Here is a tiny trained network, its code and every weight. The questions are about switching its units off for an input and a target symbol, where a switched-off unit gives its printed mean instead of its output.

import numpy as np


def w(rows, s, z=0):
    codes = np.array(rows[::2]) - 128.0
    scale = np.full(codes.shape[1], s)
    scale[-1] = z or s
    return codes * scale


def f(y):
    return y / 2 * (1 + np.tanh(0.7978845608 * (y + 0.044715 * y**3)))


def softmax(a):
    e = np.exp(a - a.max(-1, keepdims=True))
    return e / e.sum(-1, keepdims=True)


def log_softmax(a):
    a = a - a.max(-1, keepdims=True)
    return a - np.log(np.exp(a).sum(-1, keepdims=True))


def net(x, mask):
    ids = ['δεζθλξπσψ'.index(c) for c in x.split()]
    T = len(ids)
    res = E[ids] + P[:T]
    u = 0
    for l in range(2):
        r = res
        for j in range(2):
            rows = slice(2 * j, 2 * j + 2)
            q, k, v = (r @ M[l][rows].T for M in (Q, K, V))
            z = softmax(np.where(np.tri(T) > 0, q @ k.T / 2**0.5, -1e9)) @ v
            o = O[l][rows]
            res = res + np.where(mask[u + j], z, o[:, -1]) @ o[:, :-1]
        u += 2
        y = f(res @ A[l][:, :-1].T + A[l][:, -1])
        res = res + np.where(mask[u : u + 4], y, B[l][:, -1]) @ B[l][:, :-1]
        u += 4
    return log_softmax(res[-1] @ U[:, :-1].T + U[:, -1])


Q, K, V, O, A, B = {}, {}, {}, {}, {}, {}
E = w([
[56,163,126,86,199,120,217,104,174,145,91,51],'δ',
[71,112,74,189,105,180,190,113,211,209,119,95],'ε',
[74,183,171,150,118,108,142,232,63,56,104,98],'ζ',
[171,98,87,185,104,158,78,158,156,119,68,154],'θ',
[148,117,185,129,158,79,156,206,186,162,92,170],'λ',
[48,26,104,102,194,147,74,219,152,91,127,149],'ξ',
[61,15,61,130,107,64,136,145,52,139,72,100],'π',
[100,124,185,151,175,232,110,178,9,161,186,210],'σ',
[124,174,149,83,156,75,83,101,95,182,240,148],'ψ',
],0.015)
P = w([
[143,84,174,177,136,169,123,96,170,43,156,123],'0',
[140,100,175,189,146,173,138,108,190,17,130,176],'1',
[132,44,156,124,157,114,44,115,58,217,167,9],'2',
[127,149,75,132,159,145,137,148,169,119,58,207],'3',
[202,132,63,93,71,96,71,198,45,198,148,57],'4',
[153,183,39,76,151,159,158,184,156,147,43,254],'5',
],0.0082)
Q[0] = w([
[82,150,161,200,210,198,153,141,176,84,70,192],'L0H1',
[79,14,97,174,154,94,100,225,162,157,30,12],'L0H1',
[122,165,69,159,88,117,154,221,132,145,115,147],'L0H2',
[98,168,110,125,47,128,229,18,127,2,72,187],'L0H2',
],0.01)
K[0] = w([
[101,184,119,135,133,174,200,140,134,85,87,193],'L0H1',
[140,70,10,65,165,106,137,143,132,150,36,181],'L0H1',
[117,146,99,81,62,112,123,205,114,231,81,175],'L0H2',
[139,168,146,219,56,121,181,67,115,60,71,64],'L0H2',
],0.011)
V[0] = w([
[76,208,145,60,247,253,35,214,232,120,181,79],'L0H1',
[182,20,94,149,152,87,31,175,123,90,87,168],'L0H1',
[170,64,247,62,175,108,162,132,115,194,91,214],'L0H2',
[45,83,150,110,236,104,147,44,100,24,208,208],'L0H2',
],0.0048)
O[0] = w([
[57,245,151,128,116,133,70,194,239,185,113,101,253],'L0H1',
[163,128,74,84,68,105,56,120,99,141,94,30,208],'L0H1',
[216,86,90,184,124,95,167,169,82,254,210,85,187],'L0H2',
[146,114,158,40,83,148,134,216,195,219,198,114,214],'L0H2',
],0.0059,0.0026)
A[0] = w([
[165,182,151,83,175,57,115,49,114,157,133,124,200],'L0N1',
[147,75,154,227,146,165,85,156,184,153,86,254,101],'L0N2',
[99,142,156,45,160,108,210,186,87,54,199,107,254],'L0N3',
[171,134,149,114,239,70,151,117,227,52,91,155,133],'L0N4',
],0.008,0.0033)
B[0] = w([
[135,108,19,199,32,158,125,123,108,136,201,150,206],'L0N1',
[187,129,52,143,190,162,88,183,132,46,117,105,208],'L0N2',
[124,85,147,209,122,160,78,80,157,147,61,192,253],'L0N3',
[187,108,100,132,100,96,115,121,130,255,60,150,185],'L0N4',
],0.0088,0.0061)
Q[1] = w([
[113,134,70,117,98,152,200,144,211,15,2,137],'L1H1',
[70,107,197,54,220,138,240,115,205,10,130,249],'L1H1',
[221,124,122,91,84,165,129,97,83,93,95,134],'L1H2',
[170,149,31,221,167,204,139,137,185,94,18,164],'L1H2',
],0.0083)
K[1] = w([
[143,86,139,119,136,115,148,80,139,138,24,2],'L1H1',
[109,65,199,205,73,185,128,92,222,60,82,105],'L1H1',
[126,80,113,157,110,148,211,125,84,153,97,79],'L1H2',
[118,201,114,59,218,143,180,174,62,111,17,163],'L1H2',
],0.0095)
V[1] = w([
[117,115,180,110,173,255,133,109,85,133,94,102],'L1H1',
[92,122,83,154,116,193,82,95,92,151,189,227],'L1H1',
[103,88,77,96,148,133,110,65,131,145,188,93],'L1H2',
[94,70,127,136,149,140,158,160,68,165,135,134],'L1H2',
],0.0079)
O[1] = w([
[123,186,63,144,30,154,197,172,2,117,104,141,63],'L1H1',
[160,130,235,48,135,174,187,63,108,104,131,46,254],'L1H1',
[115,108,163,120,81,181,97,120,159,112,19,89,118],'L1H2',
[113,62,160,123,34,185,189,173,157,164,184,167,132],'L1H2',
],0.0075,0.0099)
A[1] = w([
[138,212,85,136,56,186,29,152,239,119,87,175,119],'L1N1',
[183,111,123,91,191,171,25,228,74,3,160,116,15],'L1N2',
[61,172,216,129,100,98,110,154,127,66,97,252,122],'L1N3',
[111,115,121,7,52,115,99,134,87,97,137,67,2],'L1N4',
],0.0059,0.0057)
B[1] = w([
[47,169,236,51,143,151,88,160,63,67,79,122,253],'L1N1',
[121,152,102,129,81,42,197,91,44,254,80,100,204],'L1N2',
[45,53,56,38,179,29,169,32,155,68,247,182,168],'L1N3',
[133,222,236,226,134,110,207,144,221,90,150,133,183],'L1N4',
],0.0071,0.0053)
U = w([
[86,153,158,185,96,112,179,99,172,226,50,209,2],'δ',
[117,164,81,195,164,228,159,167,190,66,106,119,174],'ε',
[39,146,120,185,157,48,198,107,120,119,182,135,219],'ζ',
[132,161,78,181,115,56,109,46,83,167,103,72,123],'θ',
[172,85,112,241,183,95,99,187,156,177,171,129,108],'λ',
[60,127,107,63,69,113,94,201,135,164,147,121,55],'ξ',
[121,3,75,135,68,159,126,133,129,147,92,172,159],'π',
[127,201,146,159,73,130,220,196,99,170,159,150,121],'σ',
[160,117,187,104,180,128,118,84,148,127,138,104,188],'ψ',
],0.0051,0.0036)

Each question gives the input, a string of symbols that net reads in full, and the target symbol t.
The units are the heads (2 rows each of Q, K, V and O) and the neurons (one row each of A and B). Each row of codes is followed by its name. A weight is (code - 128) times the scale printed after its matrix; where a second scale follows, it is the last column's (O, A, B and U).
mask holds one flag per unit, layer by layer, with each layer's heads first. A switched-off unit (its flag False) gives its mean, the last column of its rows in O or B, instead of its output. The means were averaged over made-up inputs and are rounded, as every weight is.
A unit's drop is (log p(t) with every unit on - log p(t) with that unit switched off) / (log p(t) with every unit on - log p(t) with every unit switched off).
The circuit of an input: a set's keep is (log p(t) with only the set's units on - log p(t) with every unit switched off) / (log p(t) with every unit on - log p(t) with every unit switched off). Starting from all 12 units, units are removed one at a time, each time the one whose removal leaves the highest keep (on an exact tie, the one counted first), for as long as the keep stays at least 0.8.
units of the circuit, in order: the units of the circuit, biggest drop first
most important unit: the unit with the biggest drop
k most important neurons: the k neurons with the biggest drops, biggest first
top k neurons in layer l: the k neurons of layer l with the biggest drops, biggest first
heads that matter: for each layer, one digit per head in row order, 1 if its drop is at least 0.15 and else 0, layers parted by /
input ψ ζ ξ, target ψ: most important unit : L1H1
input ζ ε ψ θ, target θ: units of the circuit, in order : (L1N2; L0N2; L1H2)
input ξ ψ λ ε ψ σ, target σ: units of the circuit, in order : (L1H2; L1H1)
input λ ε π, target π: units of the circuit, in order : (L1H2; L0H1)
input λ ε λ ζ θ, target λ: heads that matter : 01 / 11
input ζ λ ε π δ, target π: units of the circuit, in order : (L0H1; L1H2; L0N3)
input π δ δ, target π: units of the circuit, in order : (L0H1; L1H2; L1H1)
input λ σ λ ζ ζ, target λ: 2 most important neurons : (L0N3; L1N1)
input σ ε λ, target σ: heads that matter : 00 / 10
input ψ θ ε ξ ζ, target ξ: units of the circuit, in order : (L0H1; L1H1; L1N1)
input δ π λ δ, target δ: units of the circuit, in order : (L0N4; L0H1)
input ε ξ ε π ξ, target π: units of the circuit, in order : (L0H1; L1H2)
input σ ξ ζ, target σ: units of the circuit, in order : (L1H1; L0H2)
input ψ δ θ, target ψ: top neuron in layer 0 : (L0N1)
input ζ θ ε, target θ: heads that matter : 11 / 11
input π ε ξ λ λ, target ξ: heads that matter : 10 / 11
input ψ π ψ ε, target ε: heads that matter : 00 / 00
input ζ ε ε, target ζ: units of the circuit, in order : (L1H2; L0H2; L0N3)
input ε π ξ, target π: units of the circuit, in order : (L1H2; L0H1)
input λ ζ π ψ π, target ψ: units of the circuit, in order : (L1H1; L0N1)
input ζ ξ ξ ζ δ, target ξ: units of the circuit, in order : (L0H1; L1H1; L1N1)
input σ ζ ξ, target σ: most important unit : L1H1
input λ ε ψ ε δ, target ψ: 2 most important neurons : (L0N1; L0N2)
input ζ ψ ψ ψ ψ ξ, target ξ: 2 most important neurons : (L1N1; L0N1)
input ψ ψ σ ε λ, target σ: heads that matter : 01 / 10
input ε ζ ζ σ ζ, target σ: heads that matter : 00 / 10
